Below are the code and all the weights of a small trained network. Each question names an input and a class and asks about switching units off, where a switched-off unit gives its printed mean instead of its output.

import numpy as np


def w(rows, s, z=0):
    codes = np.array(rows[::2]) - 128.0
    scale = np.full(codes.shape[1], s)
    scale[-1] = z or s
    return codes * scale


def norm(h):
    return h / np.sqrt((h * h).mean(-1, keepdims=True) + 1e-5)


def f(y):
    return np.maximum(y, 0)


def log_softmax(a):
    a = a - a.max(-1, keepdims=True)
    return a - np.log(np.exp(a).sum(-1, keepdims=True))


def net(x, mask):
    res = np.array(x, float).reshape(1, 4) / 4 @ E
    u = 0
    for l in range(4):
        y = f(norm(res) @ A[l][:, :-1].T + A[l][:, -1])
        res = res + np.where(mask[u : u + 5], y, B[l][:, -1]) @ B[l][:, :-1]
        u += 5
    return log_softmax(norm(res)[-1] @ U[:, :-1].T + U[:, -1])


A, B = {}, {}
E = w([
[148,31,115,108,60,115,63,207,1],'x0',
[75,201,50,90,26,72,191,131,71],'x1',
[165,154,91,117,150,126,92,117,112],'x2',
[239,137,206,48,114,161,219,116,78],'x3',
],0.0066)
A[0] = w([
[42,224,92,59,117,115,172,167,68,150],'0.n0',
[198,49,86,55,173,122,241,197,107,50],'0.n1',
[186,99,123,52,140,162,202,130,124,130],'0.n2',
[178,42,116,106,3,152,35,207,106,154],'0.n3',
[122,164,72,144,36,129,117,160,209,3],'0.n4',
],0.0057,0.0024)
B[0] = w([
[96,136,146,28,66,37,105,122,140,237],'0.n0',
[148,236,151,159,102,128,100,108,57,186],'0.n1',
[183,195,131,162,107,216,169,135,104,200],'0.n2',
[107,146,142,181,91,66,61,230,92,254],'0.n3',
[76,86,2,142,109,103,157,50,157,162],'0.n4',
],0.0082,0.0059)
A[1] = w([
[95,81,105,56,146,121,135,84,254,75],'1.n0',
[22,134,7,157,201,110,65,66,212,222],'1.n1',
[170,51,114,168,205,253,165,66,120,21],'1.n2',
[75,82,91,131,144,128,50,193,120,53],'1.n3',
[128,214,106,106,10,89,161,70,131,5],'1.n4',
],0.0059,0.0019)
B[1] = w([
[134,172,89,161,53,245,49,140,26,181],'1.n0',
[80,127,199,123,45,172,34,246,23,254],'1.n1',
[47,195,2,134,30,129,245,113,57,165],'1.n2',
[175,53,250,96,128,26,189,59,195,194],'1.n3',
[78,167,154,106,161,135,60,17,217,229],'1.n4',
],0.0063,0.0068)
A[2] = w([
[94,64,120,152,199,22,92,82,125,61],'2.n0',
[218,157,245,53,162,49,134,160,93,197],'2.n1',
[145,221,123,72,170,177,200,114,122,99],'2.n2',
[165,122,179,211,204,179,105,254,104,94],'2.n3',
[98,42,57,187,152,23,88,196,102,250],'2.n4',
],0.0077,0.0024)
B[2] = w([
[115,71,175,94,136,56,168,172,138,163],'2.n0',
[13,120,78,121,90,166,59,104,119,230],'2.n1',
[146,43,135,127,212,63,154,181,146,209],'2.n2',
[159,57,144,255,155,206,77,4,154,212],'2.n3',
[189,155,112,68,200,125,237,99,207,254],'2.n4',
],0.0093,0.0077)
A[3] = w([
[121,142,94,77,114,61,207,80,154,84],'3.n0',
[154,108,138,179,190,230,144,141,106,159],'3.n1',
[190,100,169,189,245,123,180,151,148,61],'3.n2',
[204,160,162,130,47,112,149,130,63,92],'3.n3',
[143,159,134,76,143,145,136,31,158,3],'3.n4',
],0.011,0.0041)
B[3] = w([
[229,80,115,212,186,177,138,192,118,253],'3.n0',
[255,114,74,146,68,112,183,231,120,254],'3.n1',
[45,211,143,44,151,151,142,34,85,243],'3.n2',
[12,134,114,109,129,159,104,82,224,171],'3.n3',
[83,19,222,172,191,115,71,75,130,173],'3.n4',
],0.009,0.0075)
U = w([
[200,101,109,238,73,219,99,155,96,142],'0',
[103,69,196,107,210,114,116,45,158,153],'1',
[25,224,117,80,60,135,56,117,98,164],'2',
[181,101,98,88,135,33,156,218,160,5],'3',
[182,250,116,42,149,154,220,122,76,123],'4',
],0.019,0.0026)

Each question gives the input, the list of numbers given to net, and the class t.
The units are the neurons (one row each of A and B). Each row of codes is followed by its name. A weight is (code - 128) times the scale printed after its matrix; where a second scale follows, it is the last column's (A, B and U).
mask holds one flag per neuron, layer by layer. A switched-off neuron (its flag False) gives its mean, the last column of its row in B, instead of its output. The means were averaged over made-up inputs and are rounded, as every weight is.
A unit's drop is (log p(t) with every unit on - log p(t) with that unit switched off) / (log p(t) with every unit on - log p(t) with every unit switched off).
The circuit of an input: a set's keep is (log p(t) with only the set's units on - log p(t) with every unit switched off) / (log p(t) with every unit on - log p(t) with every unit switched off). Starting from the 12 units with the biggest drops (on a tie, the unit counted first), units are removed one at a time, each time the one whose removal leaves the highest keep (on an exact tie, the one counted first), for as long as the keep stays at least 0.8.
units of the circuit, in order: the units of the circuit, biggest drop first
top k neurons: the k neurons with the biggest drops, biggest first
top k neurons in layer l: the k neurons of layer l with the biggest drops, biggest first
drop when u is switched off: that unit's drop, to one decimal
input [-7,8,-7,1], class 1: units of the circuit, in order => [1.n4 3.n4]
input [6,1,-8,8], class 2: units of the circuit, in order => [3.n3]
input [0,-5,1,7], class 4: top 2 neurons => [2.n2 0.n3]
input [0,-5,-5,8], class 4: units of the circuit, in order => [0.n2 3.n2]
input [-2,0,-5,3], class 4: top 2 neurons => [0.n0 2.n2]
input [-6,6,-5,1], class 1: top 3 neurons => [1.n4 3.n4 2.n1]
input [-8,2,1,0], class 2: top 2 neurons => [1.n1 2.n4]
input [6,1,1,8], class 2: top 3 neurons => [3.n3 3.n0 0.n1]
input [4,-2,2,0], class 1: top 2 neurons in layer 2 => [2.n4 2.n1]
input [-5,-2,-6,4], class 4: top 2 neurons => [3.n2 0.n0]
input [1,0,1,5], class 0: top 4 neurons => [0.n0 0.n2 2.n1 2.n4]
input [8,1,-8,2], class 2: top 2 neurons => [3.n0 3.n3]
input [-3,0,0,-5], class 0: top 2 neurons => [0.n0 1.n1]
input [7,3,-1,-2], class 3: units of the circuit, in order => [2.n4]
input [7,1,4,1], class 2: top 2 neurons in layer 3 => [3.n0 3.n1]
input [-1,-7,2,3], class 4: top 2 neurons => [1.n2 0.n3]
input [-1,3,6,6], class 1: top 4 neurons => [1.n1 0.n3 3.n4 2.n2]
input [-8,-6,4,3], class 4: drop when 3.n2 is switched off => 0.2
input [3,-1,8,8], class 0: drop when 0.n0 is switched off => 3.2
input [7,5,4,2], class 2: drop when 3.n0 is switched off => 0.0
input [-6,-5,-2,7], class 4: drop when 3.n2 is switched off => 0.2
input [-7,-6,6,7], class 4: top neuron => [3.n2]
